Below are the code and all the weights of a small trained network. Each question names an input and a class and asks about switching units off, where a switched-off unit gives its printed mean instead of its output.

import numpy as np


def w(rows, s, z=0):
    codes = np.array(rows[::2]) - 128.0
    scale = np.full(codes.shape[1], s)
    scale[-1] = z or s
    return codes * scale


def norm(h):
    return h / np.sqrt((h * h).mean(-1, keepdims=True) + 1e-5)


def f(y):
    return np.maximum(y, 0)


def log_softmax(a):
    a = a - a.max(-1, keepdims=True)
    return a - np.log(np.exp(a).sum(-1, keepdims=True))


def net(x, mask):
    res = np.array(x, float).reshape(1, 5) / 4 @ E
    u = 0
    for l in range(2):
        y = f(norm(res) @ A[l][:, :-1].T + A[l][:, -1])
        res = res + np.where(mask[u : u + 3], y, B[l][:, -1]) @ B[l][:, :-1]
        u += 3
    return log_softmax(norm(res)[-1] @ U[:, :-1].T + U[:, -1])


A, B = {}, {}
E = w([
[239,80,187,115,149],'x0',
[161,84,20,124,41],'x1',
[132,135,125,127,131],'x2',
[131,137,129,127,122],'x3',
[121,125,217,2,11],'x4',
],0.0099)
A[0] = w([
[187,64,207,77,3,99],'L0N1',
[194,124,160,205,216,3],'L0N2',
[193,104,160,157,235,43],'L0N3',
],0.0059,0.0079)
B[0] = w([
[74,134,125,129,188,253],'L0N1',
[248,147,126,46,165,147],'L0N2',
[234,120,77,180,219,164],'L0N3',
],0.011,0.0037)
A[1] = w([
[209,33,184,66,5,1],'L1N1',
[153,39,107,43,2,41],'L1N2',
[225,68,15,202,86,54],'L1N3',
],0.0078,0.004)
B[1] = w([
[96,136,88,186,255,190],'L1N1',
[141,196,73,100,158,216],'L1N2',
[123,76,178,154,57,254],'L1N3',
],0.013,0.0046)
U = w([
[49,157,87,167,246,253],'0',
[68,63,32,209,68,88],'1',
[24,184,211,47,84,80],'2',
[73,174,52,35,74,113],'3',
[209,93,173,166,244,9],'4',
[200,28,128,201,87,128],'5',
[132,79,247,41,205,76],'6',
],0.015,0.005)

Each question gives the input, the list of numbers given to net, and the class t.
The units are the neurons (one row each of A and B). Each row of codes is followed by its name. A weight is (code - 128) times the scale printed after its matrix; where a second scale follows, it is the last column's (A, B and U).
mask holds one flag per neuron, layer by layer. A switched-off neuron (its flag False) gives its mean, the last column of its row in B, instead of its output. The means were averaged over made-up inputs and are rounded, as every weight is.
A unit's drop is (log p(t) with every unit on - log p(t) with that unit switched off) / (log p(t) with every unit on - log p(t) with every unit switched off).
The circuit of an input: a set's keep is (log p(t) with only the set's units on - log p(t) with every unit switched off) / (log p(t) with every unit on - log p(t) with every unit switched off). Starting from all 6 units, units are removed one at a time, each time the one whose removal leaves the highest keep (on an exact tie, the one counted first), for as long as the keep stays at least 0.8.
circuit, biggest first: the units of the circuit, biggest drop first
unit that matters most: the unit with the biggest drop
k most important neurons: the k neurons with the biggest drops, biggest first
drop when u is switched off: that unit's drop, to one decimal
input [4,5,1,8,1], class 0: 2 most important neurons	L1N1, L1N2
input [7,2,3,7,-5], class 5: unit that matters most	L1N3
input [-7,2,2,1,-5], class 1: circuit, biggest first	L0N1, L1N1, L1N2
input [-5,1,8,3,-7], class 1: 2 most important neurons	L0N1, L1N1
input [4,2,-8,-8,-6], class 5: circuit, biggest first	L1N3, L0N1
input [4,2,-3,-3,8], class 0: circuit, biggest first	L1N1, L1N2
input [3,6,2,-7,2], class 0: 2 most important neurons	L1N1, L1N2
input [-2,-2,1,-8,1], class 2: 2 most important neurons	L1N1, L0N1
input [4,1,-5,2,-4], class 5: 4 most important neurons	L1N3, L0N1, L1N1, L1N2
input [6,2,4,5,5], class 0: drop when L1N1 is switched off	0.5
input [1,4,-6,-2,8], class 0: drop when L1N1 is switched off	0.7
input [4,6,3,2,3], class 0: drop when L1N1 is switched off	0.5
input [-2,1,-1,-4,1], class 3: 2 most important neurons	L1N1, L0N1
input [2,2,0,-8,8], class 0: most important neuron	L1N1
input [-1,3,-2,4,1], class 3: 3 most important neurons	L1N1, L1N2, L0N1
